Each row is followed by its class.
-298; -115; 21; 113; 149; 16; -215; 171; -23; -5; 183; 54; -116; 29; 0; -36; 123; 24; 186; -260; 157; -13; 24; -7; -151; -93  V
-69; 89; -58; -91; 17; -300; 144; 114; 290; -81; 110; -102; -136; 211; 15; -166; -97; -28; 85; 190; -555; -59; 53; 113; -137; -59  F
-445; -389; -189; -367; 154; 270; -349; -167; 139; -8; -220; -9; -355; -133; 102; 168; -414; -53; 302; -93; -406; -321; 220; 27; -142; 99  L
-296; -134; 124; 242; 161; 68; -367; 309; -288; 48; -15; -35; -57; 132; -119; -21; 129; -106; 196; -229; 468; -93; 135; -115; -31; -87  H
-269; 35; 115; 169; 80; 71; 0; 304; -209; 136; -33; 85; -64; 44; -46; 47; 165; 154; 19; -268; 282; -68; 11; -12; 102; 50  H
146; 49; 314; 304; 6; 17; -191; 321; -16; -191; 202; -121; 39; -89; -144; 128; 423; -33; -296; -127; 762; 148; 6; -68; -152; -157  H
120; 74; 41; 415; 42; -93; 36; 347; -100; -165; 222; 104; -49; 247; -417; 64; 303; -36; 32; 61; -165; -98; 117; 24; -17; -62  H
-9; 67; 85; -85; -13; -151; 130; 154; -26; 42; -474; 12; 61; 506; -16; -156; -150; -8; -41; -43; 314; 191; -72; 2; 104; 38  Q
38; -112; -122; -3; 110; -10; 32; -131; 96; -59; 193; -1; -15; -7; -96; -42; 148; -133; 73; 80; -111; 34; 160; 82; -274; -75  F
-160; -77; -71; -8; 48; 183; 151; 85; -181; 333; -20; 19; -10; -142; -19; 144; 154; 83; 39; -21; -15; -70; 48; -21; 93; 12  L
-25; -5; 21; 303; 51; 31; 72; 341; -8; -240; 246; 71; -214; 63; -46; 1; 161; -59; 60; 17; -332; -162; 23; 33; -266; 87  H
-152; -90; -8; 17; 3; 17; -313; -79; 195; -110; 139; 8; -5; -79; 17; -44; 17; -73; -232; -102; 252; -19; -33; 79; 153; -82  V
1; -19; -69; -136; -54; 26; 50; -98; 174; 3; 27; -43; -217; 61; 52; 48; -232; -277; 250; 98; -102; 58; 215; -116; -202; -96  F
-350; -113; 147; 24; 114; 158; -269; 145; -214; 149; -200; 32; -60; -4; -211; 219; 122; -72; 91; -43; 242; -100; 239; -100; 158; -11  H
-81; -32; -42; 292; 43; 97; -493; -95; 298; -355; 571; -98; -211; -19; -129; 178; 287; 34; 23; -124; 444; -62; 139; 74; -46; -119  H
-29; -217; 25; 78; 13; -224; -147; 88; 62; -56; 35; 41; 10; -11; -51; -51; 53; -198; 199; -32; -43; 0; 89; 55; -161; -27  Y
89; 49; 123; 59; -90; -135; 7; 102; 166; -280; -212; -34; -58; 173; 57; -103; -267; -106; 5; 133; -207; -53; -170; -56; -87; 93  Q
-43; -8; 80; 67; -13; -36; -363; 186; 31; -108; 205; -4; -59; 56; -81; -39; 110; -11; 75; -320; 545; 20; 68; -29; 22; -83  V
164; -68; -65; -165; -109; -175; 82; -125; 251; 23; 18; -88; -85; 35; -3; -31; 29; -112; 45; 98; -175; 115; 128; 91; -106; 46  F
-72; -139; -80; -17; 1; 2; 176; 639; -193; 131; 66; -10; -19; -99; -171; 87; 426; -6; 108; -171; 200; 52; 135; -5; -57; 67  H
-15; 4; 112; -53; 66; -158; 50; -40; 162; -73; 178; -147; -105; -41; 100; -11; 43; -11; 42; 37; -216; 103; 126; 15; -341; -195  F
-354; -150; -178; 18; 131; -42; -234; -5; -31; 34; 291; -3; -45; -5; -121; 83; 220; -5; 284; -17; -188; -346; 98; 44; 59; -43  L
-91; 43; -27; 75; 95; -31; -252; -203; 71; 78; 351; -88; 102; -40; -85; 42; 162; 23; 21; -69; 297; 0; 115; 43; 126; -67  V
-111; -13; 20; -49; 79; 95; -381; -161; 137; -123; 131; -74; -112; -61; 77; 37; -9; 79; 20; -156; 159; -126; -71; 1; -66; -194  V
80; 12; 5; -3; 44; -456; 139; 209; 180; -44; 215; -4; -123; 155; -160; -127; 17; -75; 208; -26; -255; 150; 114; -4; -245; -54  F
108; 72; 49; 213; 102; 141; 155; 135; -91; -121; 251; -50; -55; -35; -28; 64; 216; -6; -81; 37; -55; -117; 106; -102; -198; -57  H
-251; -12; 38; 2; 100; -140; -385; -90; 116; 18; 100; -39; 31; -10; -69; 32; 74; 91; 12; -72; 173; 65; -47; 112; 175; -143  V
-215; -215; -129; -115; 126; 272; 257; 92; -186; 171; -176; 144; -152; -183; 209; -21; -13; 113; 112; -198; -176; -49; -7; -20; -291; 24  L
-200; 71; -192; 262; 133; 116; -386; 117; 109; -169; 295; -26; -103; 2; -161; 99; 258; 148; 36; -153; 304; -104; 1; -88; 149; -165  V
-190; -206; -68; 392; -46; 315; -135; 312; -104; -314; 341; 94; -379; -45; -16; 205; 204; -68; 183; -301; 60; -444; 154; 12; -446; 53  H
299; 148; 120; 286; -21; 131; -192; -89; -74; -227; 24; 66; 23; 185; 54; 76; -118; 127; -35; -245; 574; 2; -15; -30; 54; -90  Q
-149; -350; 67; 104; 159; 149; -404; -127; 131; -155; 443; -13; -60; -248; -63; 163; 406; -297; -33; -146; 588; 20; 269; -11; -210; -126  H
-218; -342; 87; -171; 152; 59; -6; 213; 38; -15; 181; -4; -124; -275; -26; 71; 370; -249; 216; -344; 240; 99; 123; -16; -356; -29  H

Each row is followed by its class.
-100; 387; 83; 560; -133; -92; -282; 246; 35; -19; 96; -13; 174; 32; 36; 124; 7; 107; 175; -68; 76; -25; -85; -328; -226; 49  J
-156; 117; 0; 281; -32; 165; -221; -17; -14; -41; 109; 44; 219; -1; -26; 125; -60; 42; 106; -42; 9; -149; -30; -37; -27; -38  J
-113; 157; 40; 325; -30; -84; -162; -29; -48; -48; 115; 101; 209; -13; 12; 111; -43; 33; 150; 8; -4; -117; -51; -86; -110; -2  J
-42; 67; 57; 145; -128; -109; 15; 30; -92; 98; 159; -134; 128; -112; 124; -145; 69; 200; 81; 115; -15; 59; -247; -606; -203; 300  B
-160; 166; 25; 409; -54; -106; -315; 5; 6; 13; 65; 7; 196; -30; 53; 157; 41; 96; 122; -15; 26; -103; -123; -344; -207; 145  J
-33; -4; -62; 390; -162; -231; -340; 54; 272; 301; -113; -314; 104; -41; 88; 75; 166; 163; 37; -24; -21; -110; -156; -789; -400; 313  J
65; 97; 114; 252; -128; -96; -90; 110; -20; 64; 123; -154; 111; 14; 139; -124; 23; 207; 117; 33; 6; 149; -167; -428; -175; 218  B
-228; 58; -210; 31; 50; -119; -100; -27; 100; 66; 9; -167; 121; -245; -25; 84; 54; -14; -14; -25; -4; -444; -176; -713; -158; 246  J
-11; 109; 38; 144; -82; -105; -32; 86; 124; -1; 127; -438; 97; -31; 80; -66; 0; 196; 59; -47; 65; 18; -181; -627; -110; 77  B
-115; 202; 113; 429; -121; -19; -338; 27; -27; -58; 147; 199; 202; 48; 13; 138; 53; 23; 197; 60; 42; 58; -22; -61; -189; 53  J
51; 142; 88; 405; -159; -186; -206; 66; 66; 61; 119; -286; 119; 43; 62; -65; 65; 211; 137; -44; 86; 95; -221; -570; -218; 182  B
-252; 169; 3; 34; -18; 56; -114; -29; 27; -76; 146; 153; 235; -156; -75; 119; 5; 3; 91; 26; 99; -299; -87; -176; -110; 57  J
-90; 125; 65; -121; 12; -110; 71; 34; -20; 40; 212; -43; 153; -105; 88; -183; 15; 214; 140; 124; 62; 33; -248; -617; -116; 498  B
-72; 251; 132; 255; -146; -51; -128; 77; 143; -86; 167; -271; 274; -43; 79; 17; 6; 175; 171; -80; 201; -58; -256; -789; -167; 98  B
-2; 161; 103; 484; -75; -177; -238; 130; 139; -28; 118; -441; 124; 123; 41; -60; -8; 210; 120; -137; 68; 131; -203; -668; -118; 41  B
-221; 253; -17; 63; -30; 22; -39; 38; 132; -123; 196; -72; 243; -190; 49; 91; -15; 83; 134; -68; 209; -302; -146; -619; -162; 145  J
-175; 104; 3; 215; -63; -89; -246; 9; 78; -19; 46; -99; 183; -43; -71; 125; 20; 75; 124; -47; -50; -226; -72; -383; -187; 168  J
-37; 230; 217; 669; -205; -122; -451; 108; 28; -22; 105; 12; 212; 108; 59; 179; 84; 155; 221; -42; 73; -49; -86; -334; -323; 97  J
9; 123; 128; 226; -130; -87; -34; 70; -22; 47; 171; -132; 182; 87; 51; -146; -14; 214; 59; 61; -6; 204; -135; -326; -165; 183  B
-70; 36; -84; 499; -69; -257; -398; 1; 126; 143; -86; -145; 187; 17; -5; 188; 157; 130; 29; 1; -82; -50; -201; -704; -352; 279  J
-261; -15; 56; -421; 23; -27; 423; -139; -177; 159; 362; 383; 167; -276; 127; -215; 142; 149; 21; 352; 18; -91; -399; -529; -226; 614  B
-50; 193; 113; 225; -139; -64; -75; 123; 103; -34; 173; -236; 183; -98; 67; -94; 24; 204; 142; -14; 173; 14; -242; -695; -162; 202  B
-29; 156; -49; 231; -46; -50; -157; 91; 119; -14; 105; -362; 149; -38; 107; -103; 16; 151; 112; -73; 109; -46; -177; -698; -97; 96  B
-109; 72; -146; 339; -12; -162; -237; 45; 109; 54; -11; -15; 144; -122; 47; 128; 107; 88; 65; -46; -5; -241; -210; -605; -222; 208  J
-286; 253; 92; 277; -94; -49; -238; 24; 63; -22; 266; 114; 217; -86; 41; 147; 86; 104; 207; 65; 127; -216; -300; -557; -263; 296  J
-58; 220; 98; 106; -79; 0; -6; 57; -13; -32; 310; -135; 123; -6; 72; -75; 72; 231; 89; -18; 103; 27; -173; -431; -131; 195  B
-244; 165; -40; -75; 36; 59; 75; -31; 32; -41; 129; -52; 189; -125; -15; 41; -49; -17; 37; -24; 60; -281; -76; -252; -222; 69  J
49; 190; 92; 396; -134; -82; -105; 85; 27; -27; 94; -402; 302; 22; 2; -48; -73; 149; 139; -126; 108; -16; -161; -475; -93; -17  B
-45; 203; 152; 395; -182; -96; -203; 17; 88; -27; 176; -226; 160; 0; 105; -36; 25; 218; 144; -89; 123; 50; -144; -555; -167; 63  B
-66; 194; -21; 92; -61; -81; -34; 36; 76; -79; 96; -437; 240; -99; 45; -33; -64; 88; 65; -104; 122; -179; -211; -642; -3; 66  B
-197; 174; -20; 183; -38; -83; -182; -2; 38; -16; 48; -184; 172; -142; 33; 53; 29; 74; 102; -57; 49; -230; -71; -385; -195; 178  J
92; 112; 152; 364; -202; -100; -149; 127; 39; 120; 168; -229; 133; 120; 70; -79; 30; 207; 108; -38; -33; 261; -118; -226; -93; -10  B
-151; 129; 73; 71; -39; -55; 16; 60; 43; -4; 106; -168; 127; -59; 101; -83; 74; 243; 120; 59; 124; -24; -190; -578; -196; 276  B
-266; 190; 89; 107; -28; 14; -114; 29; 7; -46; 184; 164; 225; -152; -1; 113; 24; 51; 152; 121; 128; -248; -77; -422; -218; 207  J
-332; 68; -121; 244; -50; -109; -230; -125; 133; 64; -20; -156; 171; -245; 53; 125; 114; 79; 80; -29; 30; -334; -260; -789; -443; 333  J

Each row is followed by its class.
-135; 167; -494; 132; 65; 108; 270; 209; -33; 356; -61; -18; -16; -119; 38; 21; -143; -37; 11; 459; 88; -151; 0; -74; -195; -18  CC
-184; 104; 285; -22; -21; 52; -136; -140; -94; 23; -37; -135; -106; -146; 70; 167; 269; 126; -55; -50; 100; 67; -12; -47; 22; 33  FF
-312; -19; 102; -215; 263; -10; -130; -57; -146; 56; 304; 66; -19; -175; 36; 160; 32; -3; -21; -271; -92; 94; -45; 76; -299; 12  RM
-127; 32; -97; -145; 63; 89; -34; 9; -150; 121; 27; -7; 81; -72; 51; 45; 22; 27; 88; 228; -6; 6; -78; -19; -20; -33  FF
-138; -110; -104; -230; 280; 69; -152; 9; -127; -99; 83; 83; 141; -57; 40; 44; -153; 3; 118; -99; -19; -28; 11; 98; -20; 15  RM
8; -60; 317; 79; 55; 2; -263; -104; -11; -41; -72; -3; 252; -18; 52; 182; -38; 115; 37; -311; -30; -47; -57; 51; -145; 114  FF
-258; 165; -103; 8; 331; -29; -149; 28; -74; 152; 163; -85; 131; -229; 65; 146; 4; 106; 104; 101; -18; 68; -83; 8; -262; -47  FF
220; 43; -57; 57; -35; -33; -58; 55; 93; -86; -31; -11; 199; 35; 79; -34; -78; 66; 168; 405; 94; 99; 87; -70; 53; 74  Mz
-31; 21; 7; -219; -14; 50; 29; 42; -125; -1; 41; -70; 46; 16; 81; -69; 12; 59; 125; 324; 109; 81; 37; -73; 65; -73  FF
-402; 179; -410; -176; 585; 305; -179; 25; -5; 240; 200; -6; -48; -470; 35; 284; 72; 142; 41; 421; 172; 57; -5; -46; 199; -101  QG
-19; 141; 281; 231; -30; 123; -7; -51; -53; 175; -89; -65; -154; -219; 104; -192; 307; 173; -4; 144; 198; 138; -60; -43; 84; -21  FF
21; 212; -87; 68; -6; 139; 47; 11; 136; 175; -220; -62; -66; -127; 33; 117; 249; 97; -65; 416; 138; 133; 9; -147; 385; -32  Mz
131; -109; 429; -5; -211; -93; -45; -120; -167; -171; 34; 30; -85; 29; 118; -245; 226; 17; 2; -294; 36; 82; -20; -226; -46; 54  FF
-211; 22; 184; -99; 139; 145; -96; -117; -88; 71; 143; -39; -229; -180; 1; 104; 298; 46; -124; -219; 20; 108; -88; -5; 63; -12  RM
-152; 45; -344; -412; -85; 239; 209; 312; -341; 114; -23; -67; 331; 128; 60; -212; -517; -56; 207; 666; 105; -256; 29; -34; -52; 53  FF
-174; 86; -111; -208; 250; 183; -131; -155; -88; 239; -9; -21; -41; -138; -54; 432; 173; 32; -141; 97; 6; 62; 63; -104; 247; 21  RM
-233; 245; -300; -175; 288; 142; 5; 38; 104; 236; -4; -58; 36; -172; 1; 297; 39; 76; -43; 654; 94; 164; 54; -36; 335; -38  Mz

Each row is followed by its class. Each block has new classes.
55; -189; 112; -15; 219; -34; 38; 74; -86; -70; -8; 99; 57; -60; -35; 9; -125; 76; 145; -81; -207; -35; -226; 196; 86; -319  ZC
111; 29; -42; 67; 56; 52; 62; -20; -45; 45; -102; 47; -77; -106; -64; 16; -8; 27; 82; -50; -7; -63; -19; -6; -62; -207  SB
-10; 75; -111; -23; -28; 78; 81; 104; -85; 164; -99; -130; -104; -54; 40; -117; -60; -173; -48; 53; -134; -25; 54; 41; -42; -147  SB
-21; 57; -6; 41; 95; 4; 40; -36; -30; -13; -44; 22; -35; -90; -24; 3; -49; 5; -1; -39; -14; -24; 9; -3; -31; -85  ZC
245; 108; -130; 97; 79; 0; 142; -295; -126; 132; -17; -89; -27; -207; -66; -196; 30; 198; 187; -78; -159; -69; -45; -106; -123; -81  ZC
-16; 35; -25; 36; 45; 45; 67; -17; -36; -5; -54; 28; -58; -32; -6; 27; -6; 18; 16; -40; -12; -32; -26; 32; -12; -73  SB
74; -189; 125; -47; 142; -46; 56; 122; -56; -73; -15; 57; 33; 50; -74; 44; -44; 118; 214; -82; -121; -70; -163; 174; 95; -245  ZC
75; -171; 162; 30; 188; -45; 109; 118; -127; -63; 43; 90; 34; 159; -56; 14; -142; 257; 104; -132; 10; -109; -167; 214; 116; -165  ZC
-117; 39; 9; 147; -14; 15; 102; -51; 35; 46; -55; 28; -136; -236; -66; 71; -486; -72; 60; -19; 139; 28; 13; -107; -138; -293  SB
-70; 110; -71; 79; -29; 50; -4; 35; 21; 87; -187; -39; -105; -121; 8; 36; 25; -114; -82; 41; -20; 15; 17; 36; -68; -148  SB
268; -20; 18; 29; 236; -58; 166; -155; -212; -3; 17; 57; 86; 61; -36; -38; 42; 358; 167; -128; -222; -131; -137; 58; 49; 4  ZC
189; -45; 65; 100; 185; -43; 189; -73; -202; 15; 15; 76; 45; 103; -75; 26; 46; 381; 152; -153; -109; -97; -136; 90; -25; 5  ZC
-87; 18; 3; 126; -21; 27; 64; -30; 69; -55; -6; -12; -78; -179; -93; 94; -27; -59; 2; -22; 179; -1; 24; -67; -115; -150  SB
172; 48; 159; 123; 181; 16; 236; -61; -245; 43; -37; 73; -160; 113; -76; 21; 64; 409; 173; -172; 48; -202; 8; 31; 10; -55  ZC
258; 22; 51; 50; 117; -36; 167; -130; -168; 33; -4; 52; 0; 5; -56; -24; -22; 226; 155; -139; -160; -71; -157; 45; 1; -81  ZC
205; -32; 66; 51; 103; 10; 197; 33; -166; -193; -24; 52; -55; 183; -56; -8; 34; 284; 21; -103; 68; -154; 32; 72; 67; 20  ZC
92; -175; 106; -7; 194; -54; 86; 75; -73; -83; -29; 16; 78; -53; -38; -13; -93; 96; 119; -81; -191; -51; -213; 175; 94; -256  ZC
-40; 15; -125; 60; 3; 62; 4; 49; -20; 96; -79; -8; -74; -86; 22; -27; -78; -94; -98; -11; -65; -22; 50; 85; -36; -127  SB
-137; 88; 55; 92; -132; 9; 26; -79; 81; -30; -49; -35; -35; -214; -37; 109; -16; -136; -18; 21; 222; 68; 82; -141; -97; -189  SB
-5; 86; -207; 50; 39; 99; 130; -17; -76; 196; -156; 24; -176; -198; 4; -39; -62; -142; -58; 36; -166; -51; 35; 37; -55; -318  SB
